Below is a small trained network, with its code and all its weights. Each question gives an input and a class and asks what happens when units are switched off, that is, made to give their printed mean instead of their output.

import numpy as np


def w(rows, s, z=0):
    codes = np.array(rows[::2]) - 128.0
    scale = np.full(codes.shape[1], s)
    scale[-1] = z or s
    return codes * scale


def norm(h):
    return h / np.sqrt((h * h).mean(-1, keepdims=True) + 1e-5)


def f(y):
    return y / 2 * (1 + np.tanh(0.7978845608 * (y + 0.044715 * y**3)))


def log_softmax(a):
    a = a - a.max(-1, keepdims=True)
    return a - np.log(np.exp(a).sum(-1, keepdims=True))


def net(x, mask):
    res = np.array(x, float).reshape(1, 7) / 4 @ E
    u = 0
    for l in range(3):
        y = f(norm(res) @ A[l][:, :-1].T + A[l][:, -1])
        res = res + np.where(mask[u : u + 5], y, B[l][:, -1]) @ B[l][:, :-1]
        u += 5
    return log_softmax(norm(res)[-1] @ U[:, :-1].T + U[:, -1])


A, B = {}, {}
E = w([
[116,119,99],'x0',
[173,157,202],'x1',
[135,2,91],'x2',
[133,139,140],'x3',
[98,80,74],'x4',
[120,122,123],'x5',
[245,178,147],'x6',
],0.006)
A[0] = w([
[70,137,229,47],'0.n0',
[109,80,220,219],'0.n1',
[5,96,175,112],'0.n2',
[121,60,127,55],'0.n3',
[216,131,131,1],'0.n4',
],0.013,0.00065)
B[0] = w([
[254,152,181,221],'0.n0',
[176,204,150,186],'0.n1',
[239,221,30,255],'0.n2',
[149,122,102,177],'0.n3',
[150,132,11,201],'0.n4',
],0.0049,0.0051)
A[1] = w([
[152,100,95,37],'1.n0',
[57,225,98,164],'1.n1',
[78,155,231,219],'1.n2',
[26,255,116,209],'1.n3',
[11,112,148,5],'1.n4',
],0.0091,0.0012)
B[1] = w([
[151,93,165,163],'1.n0',
[246,124,173,224],'1.n1',
[254,190,228,150],'1.n2',
[183,122,225,255],'1.n3',
[137,121,73,97],'1.n4',
],0.0068,0.0029)
A[2] = w([
[85,8,110,230],'2.n0',
[247,108,80,143],'2.n1',
[150,101,75,254],'2.n2',
[150,85,196,77],'2.n3',
[129,118,188,186],'2.n4',
],0.011,0.0011)
B[2] = w([
[2,87,91,163],'2.n0',
[81,150,161,254],'2.n1',
[79,189,183,173],'2.n2',
[12,57,144,134],'2.n3',
[74,140,165,135],'2.n4',
],0.0063,0.0097)
U = w([
[94,124,105,252],'0',
[34,152,155,186],'1',
[175,136,1,103],'2',
[53,43,203,168],'3',
[77,157,87,54],'4',
[56,169,108,29],'5',
[79,83,172,50],'6',
],0.0087,0.0035)

Each question gives the input, the list of numbers given to net, and the class t.
The units are the neurons (one row each of A and B). Each row of codes is followed by its name. A weight is (code - 128) times the scale printed after its matrix; where a second scale follows, it is the last column's (A, B and U).
mask holds one flag per neuron, layer by layer. A switched-off neuron (its flag False) gives its mean, the last column of its row in B, instead of its output. The means were averaged over made-up inputs and are rounded, as every weight is.
A unit's drop is (log p(t) with every unit on - log p(t) with that unit switched off) / (log p(t) with every unit on - log p(t) with every unit switched off).
The circuit of an input: a set's keep is (log p(t) with only the set's units on - log p(t) with every unit switched off) / (log p(t) with every unit on - log p(t) with every unit switched off). Starting from the 12 units with the biggest drops (on a tie, the unit counted first), units are removed one at a time, each time the one whose removal leaves the highest keep (on an exact tie, the one counted first), for as long as the keep stays at least 0.8.
circuit, biggest first: the units of the circuit, biggest drop first
top k neurons: the k neurons with the biggest drops, biggest first
k most important neurons of layer l: the k neurons of layer l with the biggest drops, biggest first
drop when u is switched off: that unit's drop, to one decimal
input [3,-1,6,0,4,-2,5], class 3: circuit, biggest first : (0.n2)
input [0,1,-8,-3,5,2,1], class 3: top 2 neurons : (0.n2; 1.n3)
input [0,-3,-6,-5,7,6,-8], class 2: top 2 neurons : (0.n2; 2.n0)
input [-5,6,5,6,-4,-5,-7], class 2: 2 most important neurons of layer 0 : (0.n2; 0.n1)
input [0,1,4,-8,-1,-1,-4], class 5: top 2 neurons : (0.n2; 2.n2)
input [-2,-5,3,-4,5,2,2], class 1: 2 most important neurons of layer 2 : (2.n0; 2.n2)
input [4,3,-3,-5,-7,1,-8], class 2: 2 most important neurons of layer 0 : (0.n2; 0.n0)
input [-1,-3,-8,-2,1,-1,-2], class 3: 2 most important neurons of layer 0 : (0.n4; 0.n1)
input [-6,-8,-8,-4,-2,8,4], class 3: 2 most important neurons of layer 1 : (1.n3; 1.n1)
input [-4,4,6,-7,2,3,-3], class 5: 2 most important neurons of layer 2 : (2.n0; 2.n2)
input [-3,3,0,0,1,0,-4], class 2: drop when 0.n2 is switched off : 0.4
input [-2,2,-8,-5,7,8,-8], class 2: drop when 2.n2 is switched off : 0.1
input [4,-3,-7,1,-1,-1,-8], class 2: drop when 0.n2 is switched off : 0.8
input [-5,-4,-1,-6,-2,4,-7], class 2: most important neuron of layer 0 : (0.n2)
